Below are the code and all the weights of a small trained network. Each question names an input and a target symbol and asks about switching units off, where a switched-off unit gives its printed mean instead of its output.

import numpy as np


def w(rows, s, z=0):
    codes = np.array(rows[::2]) - 128.0
    scale = np.full(codes.shape[1], s)
    scale[-1] = z or s
    return codes * scale


def norm(h):
    return h / np.sqrt((h * h).mean(-1, keepdims=True) + 1e-5)


def f(y):
    return y / 2 * (1 + np.tanh(0.7978845608 * (y + 0.044715 * y**3)))


def softmax(a):
    e = np.exp(a - a.max(-1, keepdims=True))
    return e / e.sum(-1, keepdims=True)


def log_softmax(a):
    a = a - a.max(-1, keepdims=True)
    return a - np.log(np.exp(a).sum(-1, keepdims=True))


def net(x, mask):
    ids = ['βγδεζηθλμξστψω'.index(c) for c in x.split()]
    T = len(ids)
    res = E[ids] + P[:T]
    u = 0
    for l in range(2):
        r = norm(res)
        for j in range(3):
            rows = slice(2 * j, 2 * j + 2)
            q, k, v = (r @ M[l][rows].T for M in (Q, K, V))
            z = softmax(np.where(np.tri(T) > 0, q @ k.T / 2**0.5, -1e9)) @ v
            o = O[l][rows]
            res = res + np.where(mask[u + j], z, o[:, -1]) @ o[:, :-1]
        u += 3
        y = f(norm(res) @ A[l][:, :-1].T + A[l][:, -1])
        res = res + np.where(mask[u : u + 4], y, B[l][:, -1]) @ B[l][:, :-1]
        u += 4
    return log_softmax(norm(res)[-1] @ U[:, :-1].T + U[:, -1])


Q, K, V, O, A, B = {}, {}, {}, {}, {}, {}
E = w([
[46,92,194,192],'β',
[98,118,136,120],'γ',
[96,111,134,119],'δ',
[39,96,121,128],'ε',
[139,124,97,131],'ζ',
[248,7,220,48],'η',
[67,104,121,124],'θ',
[150,55,92,191],'λ',
[63,121,130,124],'μ',
[167,158,149,101],'ξ',
[40,173,150,106],'σ',
[109,209,151,72],'τ',
[180,125,43,110],'ψ',
[210,163,141,229],'ω',
],0.02)
P = w([
[187,154,227,83],'0',
[84,180,107,176],'1',
[189,138,233,90],'2',
[80,202,111,183],'3',
[189,130,241,94],'4',
[85,210,117,191],'5',
[194,115,254,101],'6',
],0.008)
Q[0] = w([
[153,71,151,116],'0.h0',
[201,116,137,166],'0.h0',
[139,154,29,104],'0.h1',
[99,168,138,181],'0.h1',
[221,97,251,121],'0.h2',
[141,177,96,154],'0.h2',
],0.028)
K[0] = w([
[106,69,173,171],'0.h0',
[161,99,102,214],'0.h0',
[105,179,72,43],'0.h1',
[107,206,163,170],'0.h1',
[159,127,201,254],'0.h2',
[153,169,108,99],'0.h2',
],0.024)
V[0] = w([
[143,127,200,194],'0.h0',
[119,117,110,26],'0.h0',
[183,77,91,253],'0.h1',
[141,37,114,87],'0.h1',
[122,102,40,42],'0.h2',
[210,159,100,183],'0.h2',
],0.014)
O[0] = w([
[76,98,98,76,200],'0.h0',
[183,58,106,198,110],'0.h0',
[154,134,2,23,145],'0.h1',
[145,3,101,202,65],'0.h1',
[174,73,21,139,2],'0.h2',
[183,220,132,65,184],'0.h2',
],0.0098,0.0063)
A[0] = w([
[208,153,88,106,71],'0.n0',
[45,222,40,186,68],'0.n1',
[1,209,98,111,253],'0.n2',
[131,155,34,149,195],'0.n3',
],0.019,0.0037)
B[0] = w([
[121,29,65,168,173],'0.n0',
[252,226,115,221,170],'0.n1',
[42,24,116,123,252],'0.n2',
[85,140,143,174,163],'0.n3',
],0.017,0.014)
Q[1] = w([
[193,41,204,167],'1.h0',
[68,136,116,192],'1.h0',
[133,53,150,59],'1.h1',
[177,68,166,127],'1.h1',
[32,165,129,181],'1.h2',
[63,141,3,50],'1.h2',
],0.02)
K[1] = w([
[212,27,159,143],'1.h0',
[69,119,161,33],'1.h0',
[139,106,180,46],'1.h1',
[141,60,158,111],'1.h1',
[71,222,129,195],'1.h2',
[145,162,7,6],'1.h2',
],0.021)
V[1] = w([
[144,202,148,80],'1.h0',
[65,195,63,148],'1.h0',
[58,253,66,203],'1.h1',
[163,153,61,97],'1.h1',
[106,128,70,180],'1.h2',
[145,168,141,134],'1.h2',
],0.017)
O[1] = w([
[113,158,126,64,69],'1.h0',
[102,149,58,153,111],'1.h0',
[82,142,101,249,77],'1.h1',
[111,157,188,129,3],'1.h1',
[131,106,171,154,147],'1.h2',
[120,157,145,109,73],'1.h2',
],0.017,0.006)
A[1] = w([
[178,253,172,151,218],'1.n0',
[82,123,98,221,253],'1.n1',
[223,228,164,127,36],'1.n2',
[204,135,238,133,178],'1.n3',
],0.02,0.0046)
B[1] = w([
[160,174,8,228,152],'1.n0',
[139,220,130,92,250],'1.n1',
[187,3,176,190,138],'1.n2',
[124,220,66,94,179],'1.n3',
],0.018,0.014)
U = w([
[42,50,146,105,53],'β',
[131,243,191,120,97],'γ',
[189,158,192,164,126],'δ',
[111,85,143,192,143],'ε',
[189,84,68,139,54],'ζ',
[161,119,145,81,253],'η',
[148,93,156,189,141],'θ',
[103,56,7,114,105],'λ',
[81,164,184,165,169],'μ',
[222,187,56,166,145],'ξ',
[72,132,176,157,138],'σ',
[104,242,39,102,14],'τ',
[167,58,60,202,45],'ψ',
[52,177,79,67,218],'ω',
],0.019,0.0056)

Each question gives the input, a string of symbols that net reads in full, and the target symbol t.
The units are the heads (2 rows each of Q, K, V and O) and the neurons (one row each of A and B). Each row of codes is followed by its name. A weight is (code - 128) times the scale printed after its matrix; where a second scale follows, it is the last column's (O, A, B and U).
mask holds one flag per unit, layer by layer, with each layer's heads first. A switched-off unit (its flag False) gives its mean, the last column of its rows in O or B, instead of its output. The means were averaged over made-up inputs and are rounded, as every weight is.
A unit's drop is (log p(t) with every unit on - log p(t) with that unit switched off) / (log p(t) with every unit on - log p(t) with every unit switched off).
The circuit of an input: a set's keep is (log p(t) with only the set's units on - log p(t) with every unit switched off) / (log p(t) with every unit on - log p(t) with every unit switched off). Starting from the 12 units with the biggest drops (on a tie, the unit counted first), units are removed one at a time, each time the one whose removal leaves the highest keep (on an exact tie, the one counted first), for as long as the keep stays at least 0.8.
circuit, biggest first: the units of the circuit, biggest drop first
top k neurons: the k neurons with the biggest drops, biggest first
k most important neurons of layer l: the k neurons of layer l with the biggest drops, biggest first
drop of u: that unit's drop, to one decimal
input δ ξ μ ξ ψ τ γ, target γ: top 4 neurons	[0.n2, 0.n0, 1.n3, 1.n0]
input γ η θ η σ λ γ, target λ: top neuron	[1.n1]
input μ γ γ ζ σ σ, target μ: top 2 neurons	[1.n1, 0.n1]
input τ ψ δ, target δ: top 2 neurons	[0.n2, 0.n0]
input γ μ δ σ θ, target θ: top 2 neurons	[0.n1, 0.n2]
input γ τ ω β, target τ: top 2 neurons	[0.n1, 1.n1]
input σ δ ζ τ σ ξ, target γ: top 2 neurons	[0.n1, 0.n2]
input ξ ξ ε δ ε, target ε: top 2 neurons	[0.n2, 0.n1]
input β ε τ ψ, target ξ: top 2 neurons	[0.n2, 1.n1]
input δ ζ β ψ γ μ, target ξ: top 2 neurons	[0.n1, 1.n1]
input ξ ξ ξ, target ξ: 3 most important neurons of layer 1	[1.n0, 1.n2, 1.n3]
input λ ζ γ ψ σ, target λ: 2 most important neurons of layer 0	[0.n1, 0.n0]
input ψ γ γ, target γ: top 2 neurons	[0.n2, 0.n0]
input η ξ δ η μ, target η: circuit, biggest first	[1.h1]
input ω β λ β ζ β σ, target β: 2 most important neurons of layer 1	[1.n1, 1.n3]
input ω η τ γ ψ τ, target ξ: 2 most important neurons of layer 0	[0.n1, 0.n0]
input ξ θ ξ ξ μ γ ε, target ε: 2 most important neurons of layer 0	[0.n2, 0.n1]
input β β ε, target β: 2 most important neurons of layer 0	[0.n1, 0.n0]
input β σ γ λ, target μ: 2 most important neurons of layer 0	[0.n1, 0.n0]
input σ λ δ, target λ: circuit, biggest first	[0.h1]
input ω δ δ γ ψ, target ω: drop of 1.n3	-0.2
